Moves between points:
Nus + Kig
Nus @ Loz
Nus ^ Vez
Nus ~ Gad
Nus % Dad
Baf + Geb
Baf @ Sil
Baf ^ Luz
Baf ~ Fif
Baf % Vid
Mal + Num
Mal @ Tal
Mal ^ Det
Mal ~ Lup
Mal % Zib
Pur + Kun
Pur @ Dad
Pur ^ Gel
Pur ~ Puv
Pur % Tun
Puf + Ver
Puf @ Dul
Puf ^ Dil
Puf ~ Raz
Puf % Fiv
Sur + Tuk
Sur @ Num
Sur ^ Zun
Sur ~ Vez
Sur % Mok
Dez + Dil
Dez @ Gom
Dez ^ Zes
Dez ~ Dul
Dez % Puf
Rig + Mek
Rig @ Mif
Rig ^ Vid
Rig ~ Paf
Rig % Det
Kig + Mok
Kig @ Zib
Kig ^ Sur
Kig ~ Nus
Kig % Lir
Ver + Paf
Ver @ Dez
Ver ^ Mif
Ver ~ Puf
Ver % Tal
Kun + Liv
Kun @ Lir
Kun ^ Zag
Kun ~ Pur
Kun % Luz
Fiv + Tal
Fiv @ Raz
Fiv ^ Ver
Fiv ~ Zun
Fiv % Kal
Vaz + Gad
Vaz @ Zef
Vaz ^ Loz
Vaz ~ Zag
Vaz % Neb
Dad + Lir
Dad @ Gad
Dad ^ Kig
Dad ~ Gub
Dad % Puv
Paf + Rig
Paf @ Dil
Paf ^ Gek
Paf ~ Ver
Paf % Biz
Piz + Guf
Piz @ Luz
Piz ^ Nuf
Piz ~ Geb
Piz % Lak
Kal + Lup
Kal @ Zun
Kal ^ Tal
Kal ~ Tuk
Kal % Sav
Zib + Vez
Zib @ Lup
Zib ^ Num
Zib ~ Loz
Zib % Nus
Mok + Zef
Mok @ Vez
Mok ^ Tuk
Mok ~ Kig
Mok % Gel
Gom + Lak
Gom @ Baf
Gom ^ Piz
Gom ~ Vid
Gom % Dul
Ved + Raz
Ved @ Rig
Ved ^ Dul
Ved ~ Det
Ved % Kur
Nuf + Zum
Nuf @ Liv
Nuf ^ Gub
Nuf ~ Bet
Nuf % Guf
Gub + Dad
Gub @ Vaz
Gub ^ Nus
Gub ~ Neb
Gub % Zum
Dul + Dez
Dul @ Vid
Dul ^ Lak
Dul ~ Mek
Dul % Raz
Vab + Sil
Vab @ Nuf
Vab ^ Puv
Vab ~ Guf
Vab % Ped
Neb + Gub
Neb @ Zag
Neb ^ Gad
Neb ~ Liv
Neb % Nuf
Liv + Neb
Liv @ Gel
Liv ^ Vaz
Liv ~ Kun
Liv % Bet
Raz + Puf
Raz @ Mek
Raz ^ Dez
Raz ~ Ved
Raz % Zun
Lup + Mal
Lup @ Fiv
Lup ^ Biz
Lup ~ Kal
Lup % Loz
Vez + Sur
Vez @ Mal
Vez ^ Kur
Vez ~ Zib
Vez % Kig
Puv + Pur
Puv @ Gub
Puv ^ Lir
Puv ~ Zum
Puv % Sil
Guf + Vab
Guf @ Bet
Guf ^ Zum
Guf ~ Piz
Guf % Zes
Biz + Det
Biz @ Ver
Biz ^ Rig
Biz ~ Tal
Biz % Mal
Loz + Zib
Loz @ Kal
Loz ^ Mal
Loz ~ Sav
Loz % Gad
Geb + Piz
Geb @ Tun
Geb ^ Bet
Geb ~ Baf
Geb % Gom
Tun + Luz
Tun @ Puv
Tun ^ Kun
Tun ~ Sil
Tun % Baf
Gel + Zag
Gel @ Kig
Gel ^ Zef
Gel ~ Lir
Gel % Kun
Mek + Dul
Mek @ Gek
Mek ^ Gom
Mek ~ Rig
Mek % Ved
Luz + Bet
Luz @ Pur
Luz ^ Liv
Luz ~ Tun
Luz % Geb
Ped + Fif
Ped @ Guf
Ped ^ Sil
Ped ~ Zes
Ped % Mif
Gek + Vid
Gek @ Ped
Gek ^ Baf
Gek ~ Mif
Gek % Rig
Det + Ved
Det @ Paf
Det ^ Mek
Det ~ Biz
Det % Num
Sav + Loz
Sav @ Tuk
Sav ^ Lup
Sav ~ Zef
Sav % Vaz
Sil + Tun
Sil @ Zum
Sil ^ Pur
Sil ~ Vab
Sil % Fif
Num + Kur
Num @ Biz
Num ^ Ved
Num ~ Mal
Num % Vez
Dil + Mif
Dil @ Lak
Dil ^ Ped
Dil ~ Dez
Dil % Ver
Bet + Nuf
Bet @ Kun
Bet ^ Neb
Bet ~ Luz
Bet % Piz
Tal + Biz
Tal @ Puf
Tal ^ Paf
Tal ~ Fiv
Tal % Lup
Zes + Ped
Zes @ Piz
Zes ^ Vab
Zes ~ Lak
Zes % Dil
Zag + Vaz
Zag @ Mok
Zag ^ Sav
Zag ~ Gel
Zag % Liv
Zun + Fiv
Zun @ Ved
Zun ^ Puf
Zun ~ Kur
Zun % Tuk
Zum + Puv
Zum @ Neb
Zum ^ Dad
Zum ~ Nuf
Zum % Vab
Vid + Gom
Vid @ Fif
Vid ^ Geb
Vid ~ Gek
Vid % Mek
Gad + Nus
Gad @ Sav
Gad ^ Zib
Gad ~ Vaz
Gad % Gub
Fif + Baf
Fif @ Vab
Fif ^ Tun
Fif ~ Ped
Fif % Gek
Lak + Zes
Lak @ Geb
Lak ^ Guf
Lak ~ Gom
Lak % Dez
Zef + Sav
Zef @ Sur
Zef ^ Kal
Zef ~ Mok
Zef % Zag
Tuk + Kal
Tuk @ Kur
Tuk ^ Fiv
Tuk ~ Sur
Tuk % Zef
Lir + Gel
Lir @ Nus
Lir ^ Mok
Lir ~ Dad
Lir % Pur
Kur + Zun
Kur @ Det
Kur ^ Raz
Kur ~ Num
Kur % Sur
Mif + Gek
Mif @ Zes
Mif ^ Fif
Mif ~ Dil
Mif % Paf

In the rows, 160 means zero.

The rows follow the links: the fewer symbols apart two points are, the more alike their rows tend to be.

Each row is also shifted at random along 6 hidden directions that mean nothing.

Rows with their points:
[172,209,93,222,158,166,136,172,171,185,152,173,144,114,163,188,177,148,138,169,191,162,171,146,146,145,162,193,193,142,162,176,158,153,153,135,186,195,173,136,103,187]; point Dul
[106,167,179,110,174,142,195,142,164,147,172,164,146,165,152,108,119,211,161,104,104,175,153,144,149,163,154,136,187,182,130,157,183,168,140,148,123,137,150,178,173,141]; point Kal
[93,167,142,162,166,188,143,144,169,179,158,126,163,150,186,149,139,148,121,183,144,169,187,162,192,143,88,131,166,131,141,151,166,139,182,131,174,126,165,153,166,127]; point Gad
[170,195,169,176,176,160,118,202,156,187,163,222,153,121,139,149,154,187,129,112,186,165,161,173,185,135,175,184,173,166,156,187,141,165,179,136,199,174,146,158,145,184]; point Fif
[233,144,142,142,186,190,187,215,159,122,193,176,197,205,143,206,138,176,202,151,173,185,202,162,124,182,163,198,154,135,196,190,134,148,167,221,156,186,115,129,135,184]; point Ver
[128,187,140,190,143,152,149,258,153,161,167,182,189,157,123,202,128,200,184,97,150,134,135,170,130,160,171,187,205,206,173,165,145,146,130,182,160,207,138,140,98,176]; point Ved
[98,157,140,174,149,169,143,165,154,166,174,135,178,181,176,164,129,136,133,155,174,181,168,171,163,140,109,156,175,160,177,173,136,164,176,144,170,146,156,145,148,133]; point Kig
[214,176,142,228,141,145,114,263,121,137,151,192,218,161,148,235,152,175,137,80,179,135,154,170,128,131,175,232,170,237,162,182,112,183,146,209,179,221,112,129,100,183]; point Mif
[189,131,187,159,157,167,123,193,132,136,178,173,189,194,172,164,142,132,124,136,187,192,164,184,165,129,143,178,155,177,180,187,109,178,185,173,183,161,121,157,189,145]; point Pur
[173,155,215,110,159,171,140,154,186,182,143,180,129,114,179,113,175,192,143,174,119,170,153,149,166,156,201,144,165,162,100,142,211,147,167,118,151,163,182,151,209,187]; point Lak
[248,170,174,112,196,149,197,126,171,199,160,193,137,132,124,115,151,203,168,142,160,163,181,157,150,182,186,161,142,130,166,180,189,169,161,143,136,131,182,158,146,194]; point Paf
[198,179,97,200,119,141,169,136,192,192,173,130,135,153,163,184,152,141,209,189,189,166,126,143,128,187,178,161,211,142,200,168,172,150,145,106,155,188,221,140,104,167]; point Zun
[253,118,153,180,157,193,177,136,164,118,152,126,174,198,189,223,213,110,206,260,172,145,186,151,175,190,161,170,102,111,173,142,156,144,181,214,168,176,156,166,193,165]; point Sil
[81,167,177,122,156,146,192,141,186,137,177,144,127,167,165,121,132,197,190,141,95,174,131,135,145,173,168,125,214,184,126,136,192,142,125,134,124,158,161,181,185,134]; point Tuk
[205,157,137,192,151,144,170,158,155,152,150,166,169,160,158,202,185,159,192,161,184,147,161,150,137,181,208,198,145,167,170,171,159,178,154,179,155,192,167,150,131,190]; point Dil
[230,162,173,140,125,144,168,197,195,146,184,164,138,165,160,162,134,198,227,140,125,176,101,139,119,191,222,159,237,196,154,151,182,138,129,134,135,213,175,147,157,176]; point Raz
[235,178,166,200,121,133,107,177,150,170,167,174,142,150,152,146,156,136,144,128,191,161,98,178,177,131,168,156,214,201,179,166,128,170,155,120,192,180,167,185,159,137]; point Liv
[150,180,165,176,178,157,137,137,145,162,139,192,140,122,156,140,200,147,107,156,182,158,173,160,180,126,168,170,140,154,139,161,155,176,162,157,183,155,143,180,175,170]; point Piz
[106,150,158,158,175,148,215,117,173,169,174,146,174,204,138,185,127,189,244,171,161,128,154,165,218,220,138,149,136,123,190,170,158,162,196,153,158,132,189,195,144,137]; point Vaz
[130,174,197,120,193,175,142,158,168,210,137,207,149,107,143,119,173,198,126,161,150,144,193,170,193,153,170,149,123,134,128,161,185,151,182,139,172,129,169,152,172,191]; point Zes
[259,162,160,169,161,176,141,189,164,196,129,160,173,129,155,186,189,163,159,195,162,123,177,172,165,166,170,165,124,145,151,145,174,144,165,172,165,162,183,129,141,193]; point Vid
[37,143,140,145,179,156,192,149,141,121,177,152,187,195,170,164,134,165,142,128,162,199,195,145,115,152,151,191,152,170,166,188,144,191,157,194,138,154,126,139,149,158]; point Kur

From each start, follow one symbol. Which point do you reach?
Answer with the point's name.
[70,197,126,159,193,167,180,160,160,184,163,160,166,144,142,144,126,190,137,133,141,155,200,157,169,154,104,148,172,140,152,167,168,148,159,152,156,128,156,155,117,152]
~	Kal
[187,193,135,161,198,147,182,153,161,199,163,205,148,128,114,143,151,205,161,122,188,150,186,165,164,171,171,181,145,136,179,196,165,175,165,150,165,147,172,156,104,193]
%	Det
[218,127,170,154,170,149,193,117,173,123,183,180,144,205,154,191,187,144,239,202,208,179,155,149,167,204,221,188,130,118,205,186,144,181,184,181,160,182,162,191,186,180]
@	Tun
[96,140,155,147,136,176,130,139,161,151,165,114,148,164,212,121,153,109,94,184,147,212,161,153,135,122,127,133,193,163,148,155,160,159,157,133,154,146,160,141,202,127]
~	Kig
[213,138,143,159,150,216,159,140,188,136,160,84,156,184,215,177,169,104,153,257,127,178,183,148,179,157,97,121,166,116,144,120,175,114,172,157,163,148,163,151,203,122]
+	Vaz
[126,175,161,159,131,137,172,164,170,156,167,144,133,160,148,140,148,167,191,144,128,148,104,153,147,167,168,125,214,190,158,130,177,139,117,144,138,170,171,184,152,134]
@	Mal
[117,193,127,187,152,154,159,208,160,201,143,158,165,123,122,176,160,175,170,149,161,116,150,173,143,164,157,156,174,166,169,146,170,137,129,166,158,174,177,141,93,182]
^	Mek
[205,142,175,109,178,161,176,116,163,130,165,174,134,150,186,117,173,165,124,154,152,216,189,130,109,146,195,180,151,160,128,176,181,183,153,163,134,158,146,145,203,183]
%	Ved
[178,172,120,186,141,173,148,140,185,204,167,123,155,161,173,167,132,132,168,203,174,161,158,168,191,169,107,133,189,118,186,162,159,134,184,106,181,144,206,151,134,134]
~	Gad
[175,99,211,123,178,130,223,111,120,99,170,166,186,242,133,163,171,151,213,147,178,149,151,176,165,190,182,163,82,173,199,167,128,203,160,241,131,130,127,210,210,138]
%	Zum
[142,159,167,172,164,172,144,125,154,131,143,162,135,140,189,155,215,128,126,195,162,169,168,143,170,136,171,161,139,151,126,143,169,166,159,173,171,171,143,180,203,166]
~	Piz
[142,175,169,155,134,122,172,150,160,178,154,146,136,148,135,124,153,166,177,133,140,139,100,165,145,166,171,121,194,196,168,133,174,152,115,141,137,150,188,187,153,138]
%	Nus
[132,180,186,179,138,140,126,200,152,160,138,186,163,119,169,162,169,196,134,110,133,140,134,147,146,139,202,188,184,227,106,150,176,172,140,144,158,199,154,147,154,185]
~	Mif
[181,147,203,124,138,109,147,148,119,165,150,160,157,153,153,80,141,158,100,80,148,170,118,175,118,119,171,135,175,241,152,159,153,199,120,147,127,128,157,168,182,134]
~	Zef
[175,171,178,153,173,149,181,111,146,185,131,151,149,140,137,122,179,158,147,172,139,115,160,175,204,158,126,114,115,147,144,126,181,158,149,162,155,102,177,200,174,131]
%	Pur
[111,179,168,187,171,151,154,167,125,154,139,167,172,157,136,154,170,153,128,128,155,121,155,183,196,132,121,144,137,182,154,140,139,164,149,189,172,138,133,195,156,131]
@	Gad
